Rows lie near named flat spaces through zero. A row that begins with a name and a colon came from that space; any other row is followed by the name of its block's space that it lies nearest.
sefaz-riket: 96, -83, -158, 44, -34, 231, 180, 56, 116, -1, 0, -139, -22, -118, 311, 28, 7, -39, 39, 77, 6, -152, -186, -43, -94, -42, 137, 66, 80, -17
gan-mig: -107, -166, 128, -86, -181, -160, -12, -66, -146, 8, -36, -116, 181, 49, -235, 208, 80, -60, 21, -109, 111, 110, 223, 64, -2, 180, -128, 30, -265, 29
saka-dolo: -65, -29, -124, 63, 82, 48, 14, 13, 7, -76, -139, -176, 8, -56, 67, 50, 0, 89, 63, -142, -53, -1, -169, -11, -70, -154, -127, 74, -131, 53
gan-mig: 144, 291, -190, 62, 125, 288, -55, 17, 333, 132, 55, 368, -215, 9, 252, -395, -247, -27, -113, 190, -294, -179, -329, -85, -37, -120, 203, -27, 290, -16
labod-por: 55, 2, -70, -35, 30, -43, -53, 79, -8, -29, -11, -13, 26, 16, -54, -9, 45, -49, -107, -7, -82, 71, -41, 43, -48, -88, -56, 13, -115, 38
sefaz-riket: -78, 39, 15, 48, 48, 27, -35, -127, -5, -12, -86, 120, -76, 33, -16, -84, -73, 92, 123, -51, 36, -19, -64, -49, 62, 64, 14, -34, 64, 30
tefuz-koser: -251, -76, 113, 2, 41, -136, -129, -1, -177, 65, 34, -107, 87, 61, -188, 189, 117, 35, 11, -151, 147, 27, 227, -78, -65, 125, 30, 27, -192, 39
labod-por: 316, -110, 109, -85, -154, -122, 300, 173, -25, -148, 155, -292, 74, -168, 129, 158, 151, -86, -57, 177, 51, 83, 179, 208, 115, -186, -161, -10, 165, -180
sefaz-riket: -52, 70, 46, 67, 219, -56, 30, -183, -28, -212, -173, 49, -139, -2, -5, -119, -63, 141, 253, -73, 69, 94, -114, 62, 241, -66, -186, -77, 179, -24
tedu-birib: -72, -119, -1, 91, -27, 6, 122, 165, -79, 42, 67, -489, 59, -178, 74, 278, 184, 78, -45, -54, 85, -23, 69, -24, -178, -224, 6, 157, -18, -39
gan-mig: -176, 3, -43, -10, 41, -43, -207, 13, -51, 137, -13, 138, -18, 87, -121, -8, 37, 69, -75, -193, -73, -33, 25, -144, -170, 43, 62, 34, -285, 130
saka-dolo: -1, -60, -87, 11, -19, -11, -48, -21, -71, -74, -142, -104, 73, 27, -157, 36, 30, -48, -32, -8, 22, 138, -120, 74, -33, -11, -58, 33, -112, 90
labod-por: 46, -37, 70, -70, -86, -109, 1, 105, -32, 82, 133, -58, 40, -21, -87, 78, 119, -66, -156, 24, -32, 54, 175, 41, -70, -54, -10, 37, -74, -29
gan-mig: 86, -175, 159, -39, -214, -219, 76, -120, -290, -256, -165, -68, 142, 45, -215, 148, 38, 90, 193, -33, 273, 178, 139, 122, 233, 184, -190, -133, -29, 29
saka-dolo: -37, 235, 119, -30, 68, -60, -176, 10, 87, 152, 166, 359, -80, 110, -49, -186, -138, 32, -97, 28, -143, -81, 148, -85, 50, 46, 63, -93, 90, -53
tedu-birib: -107, 262, -120, 30, 334, 68, -201, 13, 201, 75, 9, 238, -156, 66, 47, -258, -127, 4, -86, -62, -279, -45, -175, -64, -43, -170, -20, 12, -11, 16
tefuz-koser: 188, 238, -117, -24, 223, 106, 47, -78, 305, -96, -51, 297, -219, -12, 188, -382, -190, -60, 20, 104, -298, 17, -291, 119, 171, -213, -158, -52, 227, -74
labod-por: -136, 71, 121, -31, 72, -127, -162, -39, -52, 86, 66, 70, 23, 98, -266, -7, 27, -81, -93, 13, 19, 115, 168, 32, 21, 79, 10, -6, -20, -5
labod-por: 151, 210, -157, 13, 140, 198, -20, 111, 273, 111, 130, 208, -158, -23, 230, -265, -105, -95, -175, 181, -255, -123, -204, -36, -70, -168, 163, 7, 203, -47
tefuz-koser: 252, -47, 104, -49, -170, -126, 147, -92, -101, -249, -107, 75, 25, 0, -38, -41, -55, 59, 148, 85, 103, 122, 18, 157, 280, 49, -195, -154, 156, -42
tefuz-koser: 139, 32, -7, -7, -19, -31, 74, 45, 26, -96, -14, -47, 0, -48, 45, -28, -25, 19, -10, 44, -62, 45, -43, 86, 70, -139, -132, -21, 71, -44
gan-mig: -146, 2, 50, -25, 128, -60, -61, -13, -19, -1, 29, -40, 46, 45, -46, 66, 27, -53, 27, -69, 31, 13, 107, -2, 19, 61, -43, 8, -97, -25
tedu-birib: 97, -162, 48, 45, -185, -14, 152, -8, -179, -146, -72, -232, 109, -58, -7, 176, 57, 51, 117, 79, 256, 41, 29, 49, 79, 85, 20, -38, 114, -6
tefuz-koser: -171, 115, 10, 29, 116, -10, -179, -80, 24, 89, -33, 125, -34, 89, -163, -90, -69, 6, -31, -57, -61, 36, -19, -39, -23, 33, 13, 13, -40, 47
tedu-birib: -132, -82, 83, -16, 39, -162, -2, -74, -117, -98, -103, -129, 44, -2, -127, 120, 67, 82, 121, -197, 58, 109, 95, 51, 58, -23, -236, 20, -178, 15
sefaz-riket: 62, 14, 87, -19, -7, -160, -61, -81, -143, -128, -81, 94, -7, 73, -241, -58, 17, 19, 21, 45, 93, 193, 36, 104, 161, 42, -85, -99, 76, 30
gan-mig: 185, 44, 42, -92, -26, -111, 65, 42, 59, -75, 44, 66, -20, -23, -2, -76, 1, -51, -66, 49, -132, 93, 43, 140, 102, -135, -194, -38, 22, -69
saka-dolo: -234, -39, 285, 27, -43, -258, -164, -268, -325, -51, -123, 173, -2, 158, -418, 41, 12, 192, 218, -135, 319, 153, 251, -41, 205, 316, -17, -139, 24, 75
tefuz-koser: -46, 15, -73, 0, -6, 70, -19, 38, 89, 77, 4, 20, 4, -14, 110, -4, -48, 33, -18, -99, -126, -110, -50, -77, -110, -42, -13, 51, -143, 22
tedu-birib: 193, 52, -35, -12, 19, 29, 50, 78, 27, -104, 42, 19, 13, -2, 77, -62, -32, -81, -49, 187, 4, 17, -55, 74, 94, -30, 34, -76, 179, -54
tedu-birib: -139, -60, 103, 18, -54, -141, -62, -190, -160, -76, -189, -34, 46, 58, -298, 53, -2, 85, 130, -128, 119, 178, 39, 66, 94, 91, -169, -8, -90, 72
tefuz-koser: 47, -54, -81, 2, 5, 147, 69, 42, 60, 53, 70, 2, -33, -31, 171, -4, 43, -91, -18, 104, 48, -108, -59, -58, -70, 70, 218, 18, 77, -6
saka-dolo: 115, 101, 15, -21, 33, -40, -10, 31, 56, -2, 51, 96, -73, -4, -32, -123, -14, -26, -94, 92, -99, 65, -14, 68, 51, -119, -37, -27, 123, -37
tefuz-koser: 157, -180, -86, -36, -231, 46, 197, 65, 4, -58, -58, -152, 65, -115, 188, 120, 46, 50, 44, -73, -31, -68, -63, 12, -79, -68, -99, 50, -161, 22
saka-dolo: 18, 226, 4, 1, 321, -112, -132, -9, 51, -102, -8, 319, -224, 57, 37, -272, -65, 150, 38, -94, -166, 24, -67, -24, 149, -190, -136, -120, 86, -13
tedu-birib: -206, 58, 7, -32, 220, -46, -133, 38, 58, 127, 99, 58, -60, 36, -1, -5, 64, -24, -61, -152, -107, -47, 99, -86, -104, -41, 4, 60, -180, -1
tedu-birib: -214, 52, 74, 54, 148, -108, -142, 7, -93, 54, 16, -69, -20, 26, -151, 59, 59, 99, -12, -133, 31, 42, 107, -62, -46, -59, -22, 33, -64, 20
tefuz-koser: 21, -295, 79, -28, -531, 6, 151, 37, -133, 200, 52, -275, 191, -99, -99, 316, 144, -5, -83, -9, 145, -33, 199, -30, -232, 144, 118, 136, -182, 50
labod-por: 79, 60, -169, 3, 101, 117, 11, 55, 142, -18, -29, 140, -111, -28, 247, -144, -63, 59, 8, -66, -185, -128, -205, -76, -58, -132, -8, -2, -56, 31
saka-dolo: -53, 82, -68, 36, 101, 102, -79, -27, 80, 77, 4, 94, -65, 34, -1, -107, -45, -52, -46, 55, -45, -26, -106, -41, -47, 16, 129, 19, 68, 25
gan-mig: -57, -111, 50, 2, -128, -53, 24, -30, -95, 19, -41, -201, 101, -22, -171, 150, 79, -37, -19, -11, 94, 106, 73, 64, -45, 33, -40, 71, -76, 23
gan-mig: -82, -11, 9, -74, 71, -96, -72, 103, 21, 104, 111, -33, 9, 1, -45, 60, 119, -61, -140, -109, -118, 18, 133, -11, -128, -91, -55, 76, -227, -1
tedu-birib: -126, -180, -154, 70, -61, 286, 138, 46, 89, 189, 45, -220, -12, -129, 308, 158, 94, -19, 38, -51, 66, -256, -101, -189, -289, 57, 295, 174, -83, 37
sefaz-riket: -24, -46, -129, 24, -99, 153, 18, 148, 102, 192, 82, -226, 79, -81, 69, 113, 51, -103, -198, 34, -108, -81, -59, -43, -280, -101, 127, 172, -121, 21
labod-por: -236, 314, -238, 103, 482, 388, -187, 171, 432, 420, 302, 116, -241, -23, 321, -239, -49, -199, -289, 125, -314, -298, -202, -237, -345, -183, 466, 186, 163, -56
gan-mig: -113, 118, -25, -21, 162, 75, -91, -28, 150, 103, 68, 230, -81, 62, 126, -128, -98, -22, 16, -62, -127, -144, -8, -107, -18, 61, 62, -14, -42, -19
sefaz-riket: 64, -40, 182, -58, -42, -324, -69, -81, -271, -213, -100, 13, 68, 93, -400, 36, 86, 22, 27, 11, 166, 322, 169, 187, 234, 48, -220, -127, 9, 23
gan-mig: 56, 141, -25, 3, 62, 58, -54, -15, 129, 96, 59, 171, -116, 16, -32, -192, -53, -73, -120, 130, -126, 26, -80, 26, -4, -68, 84, 4, 165, -17
tedu-birib: -46, 77, -137, -33, 115, 193, -87, -44, 197, 139, 40, 313, -101, 80, 157, -196, -96, -118, -31, 24, -133, -161, -140, -120, -82, 139, 210, -2, -40, 42
labod-por: -79, -38, -105, 80, 21, 173, 37, 2, 52, 99, -9, 19, -112, -64, 233, -12, 3, 135, 81, -98, 3, -206, -123, -192, -147, -8, 182, 53, -8, 52
labod-por: 80, 20, 35, -42, -24, -70, 7, -11, -9, -54, -5, 111, -23, 18, -10, -58, -20, 29, 15, -8, -34, 28, 27, 32, 78, -11, -82, -59, 3, -10
sefaz-riket: -45, -82, -29, 44, -42, 41, 53, 90, -45, 11, 18, -250, 91, -65, 68, 173, 57, 18, -5, -28, 65, -55, 22, -37, -100, -34, 32, 67, -60, -5
saka-dolo: 129, 66, -70, -49, 66, 21, 34, 111, 112, -52, 61, 90, -24, -16, 207, -75, -49, -7, -32, -3, -156, -89, -44, -5, 17, -109, -72, -40, -32, -47
tefuz-koser: 122, -155, 76, -50, -314, -76, 100, -66, -125, -56, -77, -48, 114, -5, -137, 100, 24, -1, 36, 32, 116, 95, 74, 90, 54, 127, -69, -26, -46, 31
saka-dolo: 13, 128, 13, 43, -30, -5, -113, -34, -4, 19, -41, 136, -5, 65, -127, -111, -126, 58, -42, 48, -47, 32, -52, -7, 38, 5, 8, -52, 87, 31
saka-dolo: 73, 44, 144, 61, -239, -133, -72, -99, -207, -89, -126, 76, 81, 76, -297, -13, -123, 175, 52, 58, 140, 130, 51, 43, 159, 101, -62, -130, 147, 49
tefuz-koser: -151, 13, -25, -10, 9, 117, -45, -8, 146, 274, 118, 30, -52, -13, 13, -15, 32, -112, -122, -8, -100, -89, 28, -82, -201, 31, 173, 137, -68, 5
saka-dolo: 340, 49, 90, -46, -164, -105, 84, 23, -55, -126, 37, 129, -26, -2, -90, -123, -18, -21, -73, 253, 32, 143, 30, 160, 198, -40, -32, -140, 297, -59
tedu-birib: 35, 81, 139, 5, -131, -169, -139, -70, -145, -9, -46, 122, 40, 99, -365, -59, -54, 51, -72, 71, 48, 188, 94, 78, 106, 54, -53, -85, 87, 39
tedu-birib: 41, -145, 10, -26, 51, -1, 224, 12, -1, -158, -5, -276, 42, -111, 180, 156, 106, -67, 137, 0, 109, 10, 29, 100, 82, -43, -122, 34, 20, -97
tefuz-koser: 96, -71, 53, -54, -69, -29, 105, -4, -20, -52, 43, 2, 15, -19, 56, 33, 42, -50, 40, 62, 72, 2, 79, 47, 76, 69, 0, -40, 52, -49
sefaz-riket: -58, 31, -113, 20, 119, 166, -6, 99, 136, 119, 110, -39, -22, -29, 199, 0, 8, -93, -76, 37, -70, -154, -62, -95, -146, -22, 178, 72, -6, -23
labod-por: -40, -8, -72, 44, 112, 124, 87, 32, 91, 5, 27, -65, -70, -77, 264, 10, 1, 45, 87, -49, -16, -153, -77, -86, -46, -64, 54, 38, 34, -37
labod-por: -190, -198, 10, 90, -66, 25, 38, -111, -196, -47, -156, -150, 32, -20, 17, 188, 64, 196, 248, -198, 260, -75, -2, -142, -42, 165, 68, 16, -114, 99
saka-dolo: -86, -175, 123, 30, -86, -213, -5, -235, -327, -248, -297, -92, 61, 56, -334, 118, 67, 161, 260, -150, 298, 251, 31, 96, 196, 148, -207, -76, -71, 110
labod-por: -62, -10, -40, 41, 4, 61, 37, -44, 49, 22, -62, -43, -40, -47, 75, -1, -30, 78, 70, -94, -43, -52, -81, -39, -46, -58, -43, 54, -38, 16
sefaz-riket: -51, 360, -61, 37, 306, -18, -284, 64, 159, 101, 62, 370, -195, 97, -27, -330, -158, 105, -158, -53, -329, -35, -113, -95, -21, -229, -20, -51, 46, 18
sefaz-riket: -122, -58, -223, 50, 104, 205, 1, 128, 136, 160, 29, -267, 7, -95, 140, 92, 104, -117, -146, -42, -117, -86, -172, -69, -317, -156, 134, 218, -172, 50
sefaz-riket: -100, -235, 8, -58, -192, 5, 80, -36, -59, 78, -24, -166, 121, -29, -23, 216, 117, -63, 36, -119, 91, -23, 103, -20, -135, 153, 9, 104, -276, 50
gan-mig: -209, -206, 113, 62, -187, -54, 15, -151, -224, 31, -126, -302, 142, -6, -303, 259, 111, 11, 93, -53, 293, 138, 112, 31, -45, 188, 30, 91, -70, 71
sefaz-riket: 10, -18, 87, -114, 44, -146, 43, 51, 24, -47, 88, 10, 33, -5, 62, 56, 45, -30, 15, -105, -77, -3, 186, 49, 65, -37, -203, -20, -157, -82
gan-mig: 68, 142, 31, -43, 92, -39, -91, -34, 63, 17, 55, 278, -103, 78, -71, -205, -55, -59, -71, 100, -83, 52, 0, 34, 96, 13, 32, -82, 129, -19
27, 179, -42, -8, 90, 79, -113, 36, 168, 172, 125, 145, -77, 39, -83, -185, -45, -178, -236, 192, -165, 39, -58, 37, -68, -65, 146, 40, 151, -25
tedu-birib
114, 113, 51, -49, 34, -147, -66, 32, -17, -86, 8, 219, -56, 49, -29, -131, -59, 106, -15, -46, -116, 39, 41, 22, 119, -93, -158, -115, -4, -11
sefaz-riket
301, -27, 40, -68, -16, -110, 175, -33, -47, -320, -80, 40, -11, -21, 57, -72, -12, -19, 126, 125, 64, 140, -39, 203, 303, -42, -218, -153, 184, -77
tefuz-koser
-309, -136, 202, -50, -79, -145, -98, -32, -177, 139, 100, -30, 142, 84, -117, 263, 87, 52, 84, -222, 187, -101, 391, -158, -67, 307, 60, 5, -291, 12
saka-dolo
-59, 251, -17, 20, 223, 84, -149, -11, 187, 133, 109, 262, -135, 72, 19, -241, -127, -72, -104, 100, -165, -56, -58, -46, 10, -31, 121, -21, 172, -45
sefaz-riket
-403, 150, -126, 31, 363, 211, -240, 135, 259, 446, 276, 89, -130, 28, 184, -43, 50, -117, -216, -129, -226, -293, 34, -301, -395, -27, 360, 195, -195, 9
labod-por
61, -90, -31, -92, -22, -23, 120, 195, 79, 40, 154, -178, 61, -102, 209, 147, 124, -74, -99, -69, -122, -89, 119, 7, -128, -144, -88, 86, -205, -73
labod-por
-115, 58, -165, 90, 107, 136, -136, 108, 49, 154, 15, -54, -45, -11, 26, -19, 24, 27, -147, -40, -99, -80, -153, -137, -249, -121, 183, 106, -78, 91
gan-mig
43, -64, -163, -6, -24, 88, 53, 70, 85, 21, -53, -141, 12, -75, 82, 28, 48, -49, -81, -46, -133, 2, -161, 25, -158, -157, -51, 118, -160, 49
tefuz-koser
-7, 276, -176, 15, 335, 194, -125, -57, 317, 70, 3, 362, -227, 62, 154, -385, -181, -98, -57, 70, -293, -75, -296, -31, 11, -105, 71, -9, 138, -6
saka-dolo
186, 92, -24, -3, 11, 83, 118, -57, 123, -161, -52, 118, -21, -5, 181, -145, -183, -20, 120, 132, -43, -39, -135, 84, 210, 5, -91, -107, 222, -86
labod-por
-20, 214, -119, 67, 137, 152, -145, 7, 168, 137, 22, 263, -157, 42, 73, -253, -142, 43, -93, 39, -194, -107, -197, -117, -82, -84, 155, -2, 112, 40
sefaz-riket
190, 114, -78, -20, -21, 128, 5, 56, 151, 42, 84, 87, 8, 21, 17, -146, -84, -219, -181, 298, -93, 25, -114, 96, 14, -3, 138, -16, 218, -48
tefuz-koser
-11, 79, -73, 14, 22, 152, -32, 28, 149, 148, 82, 81, -36, 5, 87, -85, -63, -92, -100, 91, -98, -101, -73, -58, -101, 15, 166, 45, 62, -10
gan-mig
-80, 151, 26, 106, 99, 86, -96, -100, 38, 95, 2, 67, -100, 34, -147, -141, -71, -28, -43, 166, 46, 58, -86, 1, 27, 17, 180, 7, 308, -4
labod-por
